[128 = 0]

[146 143 130 142 124 121 127 122  89 132 103 132 107 159 151 123  89 165
 159 179 107 154 135  99 100 102  94 115 104 112 122 172 133 175 148 158
 102 124 110 179  85 134 123 117 157 130 133 142 126  95 132 149  30 131] -> (3) faru
[152 122 141 138 116 119 119 137  64 123 138 147  92 142 154 161  83 213
 158 252 130 150 143 130 193  94 118 115  77 186 137 171 126 178 117 119
 117 152  97 157  90 159 103 125 158 132 162 102 123 120 120 149  29 115] -> (10) faru
[127 170 124 127 127 125 144 135  94 139 102 137 122 143 140 135 100 157
 155 212 124 149 146  93  99  98 103 118 125 136 135 174 148 158 141 144
 122 135 101 174  82 129 109 112 146 136 133 130 129  98 126 149  71 140] -> (3) viker
[134 165 133 141 120 111 100 120 122 122 120 115 159 182 127 149 126 116
 115 145  74 111 122  97  74 130 103 120 173  89 134 139 109 128 108 146
 115 125 102 168 133  92 114 138 128 137 112 139 135 104 125 148 108 134] -> (3) ruguf
[165 174 128 146 118  99  89 129 103 115 141  98 136 196 120 166 143 148
 107 190  50 105 134 111  76 128  94 129 180  73 131 129 103 127  85 162
 109 127  98 162 152  92 100 164 143 135 108 147 131 107 134 146  97 128] -> (3) ruguf
[109 137 125 116 145 125 149 130 112 154  96 147 138 132 147 120  82 117
 168 176 126 153 138  79 103 101 105 117  83 137 141 176 131 181 149 111
 127 134  95 174  68 130 119 117 145 160 134 122 132  96 129 146  53 118] -> (3) faru
[140 116 141 158 109 125 142 136  99 128 140 134 127 162 138 160 108 194
 153 134 115 139 123 134 142 110 124 111 125 136 140 147 129 152 106 129
  76 142 124 134 113 139 108 146 149 136 110 118 131 128 108 151 105 122] -> (10) faru
[142 141 131 139 129 116 127 154 102 143 110 148 127 157 151 139  99 149
 151 186 117 136 158  91 108 109 103 119 108 137 141 188 114 185 130 141
 108 143  97 168  92 133 116 119 154 136 117 123 124  98 119 145  54 132] -> (3) faru
[135 154 135 136 120 116 130 131 100 132 103 129 136 162 151 131 100 162
 159 189 116 152 134  93  92 106  98 126 117 114 138 163 128 161 136 144
 115 132 108 183  88 120 111 126 141 130 127 124 136  90 133 151  59 134] -> (3) viker
[137 157 139 111 120 120 111 129  97 120 176 125 142 161 103 163 131 163
 123 162 110 105 124 126 121 120 107 124 178 124 134 147 107 130  74 132
  86 143 109 144 127 106 110 149 134 153 109 133 127 109 130 144 134 134] -> (10) ruguf
[165 169 126 151 112 107  89 125 101 108 131 100 129 193 134 157 144 160
 113 191  56 107 136 118  89 122  95 114 174  81 133 130 106 132  94 174
  99 125 106 154 137  98 105 161 140 129 105 139 128 110 127 147  99 131] -> (3) ruguf
[146 128 147 136 115 119 126 130  86 130 151 158 113 155 137 160  74 218
 164 220 136 141 134 126 178 103 115 117  93 157 136 169 129 165 117 117
 108 150 106 155  94 145  97 135 148 135 138  89 124 100 115 149  57 127] -> (10) viker
[125 131 138 167 106 133 146 139  88 131 107 143 136 154 153 150  61 202
 168 166 135 177 144 111 135  95 127 104  97 124 136 179 144 169 143 137
  97 127 118 179  83 134 104 107 149 132 131 118 132  84 120 163  59 124] -> (10) faru
[156 124 135 128 141 122 116 115 130 116 163 132 130 160 116 131 145 150
 130 141  93  96 145 111 117 133 100 135 151 120 121 142 102 152 108 152
  83 137 127 121 133 111 132 157 157 142 115 162 105 124 122 129 113 130] -> (9) ruguf
[136 101 143 156  99 119 141 140  76 127 113 139 118 147 161 168  78 206
 162 157 138 158 135 155 192  99 139 104  74 153 144 130 144 151 125 117
 116 145 118 149 117 148  95 125 139 111 130 109 145 116 100 161  68 105] -> (10) viker
[148 129 134 115 129 105  96 121 105 140 126 155 124 162 153 135  76 125
 147 209 110 128 136  71 142 104  93 120  82 142 128 180 112 194 119 130
 106 149  76 173  81 133 126 137 155 140 135 110 105  83 140 143  18 125] -> (3) faru
[141 130 223 164  98 125 141 131  76 110 132 139 114 156 150 155  74 233
 171 168 120 160 147 130 154 105 109 103  96 145 132 170 133 170 130 143
  77 142 125 156  91 144  99 130 152 147 127 120 127 103 109 155  58 116] -> (10) faru
[121  99 156 146 112 129 152 127  98 128 104 160 149 147 158 136  58 166
 181 103 117 160 131  93 153 112 123 106  73 154 133 170 132 180 150 126
  86 155 116 165  88 154 104 109 145 142 123 119 136  93  97 150  56 124] -> (10) faru
[129 143 128 136 118 101 124 134 111 144 109 127 139 147 145 149 106 130
 153 171  90 134 138  90  96 106 100 119 115 130 141 177 119 168 117  88
 107 144  87 170 103 127 102 140 152 144 126 129 142 100 116 142  69 135] -> (3) faru
